Here is a tiny trained network, its code and every weight. The questions are about switching its units off for an input and a class, where a switched-off unit gives its printed mean instead of its output.

import numpy as np


def w(rows, s, z=0):
    codes = np.array(rows[::2]) - 128.0
    scale = np.full(codes.shape[1], s)
    scale[-1] = z or s
    return codes * scale


def f(y):
    return y / 2 * (1 + np.tanh(0.7978845608 * (y + 0.044715 * y**3)))


def log_softmax(a):
    a = a - a.max(-1, keepdims=True)
    return a - np.log(np.exp(a).sum(-1, keepdims=True))


def net(x, mask):
    res = np.array(x, float).reshape(1, 7) / 4 @ E
    y = f(res @ A[0][:, :-1].T + A[0][:, -1])
    res = res + np.where(mask, y, B[0][:, -1]) @ B[0][:, :-1]
    return log_softmax(res[-1] @ U[:, :-1].T + U[:, -1])


A, B = {}, {}
E = w([
[103,214,141,116,117,47,105,120],'x0',
[79,127,138,153,149,118,166,147],'x1',
[139,82,147,52,248,107,117,148],'x2',
[82,155,161,96,144,174,151,45],'x3',
[113,141,202,101,94,183,95,176],'x4',
[111,60,171,165,115,74,98,93],'x5',
[132,125,124,121,124,130,121,126],'x6',
],0.011)
A[0] = w([
[158,51,108,175,121,180,148,162,253],'neuron 1',
[10,164,147,163,152,79,171,189,160],'neuron 2',
[151,193,77,92,136,174,186,161,37],'neuron 3',
[106,199,130,128,108,82,93,100,216],'neuron 4',
[148,96,67,172,174,89,173,53,77],'neuron 5',
[105,51,144,164,135,214,191,82,239],'neuron 6',
[122,35,218,175,100,73,99,55,72],'neuron 7',
[143,121,102,178,130,108,111,210,22],'neuron 8',
[81,147,169,103,140,176,172,2,41],'neuron 9',
[141,145,210,148,83,168,104,168,42],'neuron 10',
[111,167,88,234,10,175,138,98,19],'neuron 11',
[117,114,104,164,159,199,178,158,128],'neuron 12',
[67,114,224,90,114,161,108,210,29],'neuron 13',
[135,135,57,144,146,93,182,98,100],'neuron 14',
],0.009,0.0032)
B[0] = w([
[144,213,143,145,137,107,69,123,213],'neuron 1',
[149,155,130,111,130,113,70,81,181],'neuron 2',
[19,88,22,114,78,188,135,185,176],'neuron 3',
[147,172,121,143,135,105,105,96,194],'neuron 4',
[179,132,189,79,67,177,206,92,190],'neuron 5',
[153,201,129,131,141,111,76,118,209],'neuron 6',
[2,152,25,78,107,196,150,141,202],'neuron 7',
[132,81,156,159,82,70,109,214,164],'neuron 8',
[166,16,168,219,81,12,58,246,202],'neuron 9',
[170,136,137,135,120,143,218,91,169],'neuron 10',
[182,42,69,88,234,118,141,88,248],'neuron 11',
[122,191,109,124,138,140,91,128,167],'neuron 12',
[191,117,149,129,108,183,230,79,177],'neuron 13',
[159,133,214,107,64,206,185,140,171],'neuron 14',
],0.0089,0.011)
U = w([
[164,123,169,124,80,163,203,103,77],'0',
[140,67,139,187,98,86,113,197,108],'1',
[41,125,71,120,111,156,145,132,105],'2',
[137,145,129,128,144,124,117,106,253],'3',
[145,83,118,105,252,113,157,110,104],'4',
[147,198,133,135,134,118,81,93,95],'5',
],0.016,0.011)

Each question gives the input, the list of numbers given to net, and the class t.
The units are the neurons (one row each of A and B). Each row of codes is followed by its name. A weight is (code - 128) times the scale printed after its matrix; where a second scale follows, it is the last column's (A, B and U).
mask holds one flag per neuron, in row order. A switched-off neuron (its flag False) gives its mean, the last column of its row in B, instead of its output. The means were averaged over made-up inputs and are rounded, as every weight is.
A unit's drop is (log p(t) with every unit on - log p(t) with that unit switched off) / (log p(t) with every unit on - log p(t) with every unit switched off).
The circuit of an input: a set's keep is (log p(t) with only the set's units on - log p(t) with every unit switched off) / (log p(t) with every unit on - log p(t) with every unit switched off). Starting from the 12 units with the biggest drops (on a tie, the unit counted first), units are removed one at a time, each time the one whose removal leaves the highest keep (on an exact tie, the one counted first), for as long as the keep stays at least 0.8.
units of the circuit, in order: the units of the circuit, biggest drop first
most important unit: the unit with the biggest drop
k most important neurons: the k neurons with the biggest drops, biggest first
drop when u is switched off: that unit's drop, to one decimal
input [-4,8,2,-7,3,8,3], class 2: 2 most important neurons -> (neuron 7; neuron 9)
input [-8,-1,-1,-2,5,-2,-3], class 5: units of the circuit, in order -> (neuron 1; neuron 6)
input [8,4,2,-3,-7,7,-8], class 5: units of the circuit, in order -> (neuron 2)
input [8,7,4,-4,-2,6,6], class 5: 3 most important neurons -> (neuron 2; neuron 11; neuron 3)
input [5,6,0,-6,2,-7,-2], class 2: 3 most important neurons -> (neuron 9; neuron 3; neuron 1)
input [3,3,-4,-2,-3,2,7], class 4: units of the circuit, in order -> (neuron 11; neuron 1; neuron 3)
input [-8,8,8,-2,3,-4,-6], class 3: units of the circuit, in order -> (neuron 11; neuron 1)
input [3,-1,6,8,2,4,-4], class 1: 2 most important neurons -> (neuron 9; neuron 11)
input [0,-5,6,3,4,8,-3], class 2: 2 most important neurons -> (neuron 7; neuron 11)
input [0,6,-3,-4,4,-7,-8], class 2: 2 most important neurons -> (neuron 3; neuron 9)
input [-7,2,-6,-6,-1,0,0], class 5: 4 most important neurons -> (neuron 1; neuron 9; neuron 6; neuron 12)
input [-7,-3,-4,4,-2,-1,7], class 5: 2 most important neurons -> (neuron 6; neuron 1)
input [5,-2,-5,-5,-1,8,5], class 2: 2 most important neurons -> (neuron 7; neuron 9)
input [-5,7,-7,6,6,5,-1], class 3: most important unit -> neuron 6
input [-8,-8,-8,4,-5,6,-2], class 3: 2 most important neurons -> (neuron 6; neuron 1)
input [6,-6,2,-2,-6,5,-6], class 0: units of the circuit, in order -> (neuron 5; neuron 14)
input [1,-1,1,-5,7,-1,-6], class 0: 2 most important neurons -> (neuron 13; neuron 9)
input [5,2,6,-2,-8,7,-6], class 0: 2 most important neurons -> (neuron 5; neuron 14)
input [3,-1,1,4,8,8,-8], class 0: 3 most important neurons -> (neuron 13; neuron 10; neuron 3)
input [-2,1,7,3,8,-4,5], class 0: units of the circuit, in order -> (neuron 13)
input [-3,-3,-8,8,2,3,-7], class 1: drop when neuron 9 is switched off -> 1.8
input [-2,5,-6,8,7,8,0], class 1: drop when neuron 5 is switched off -> 0.3
input [8,-2,-8,-3,4,-7,-4], class 4: drop when neuron 1 is switched off -> 0.1
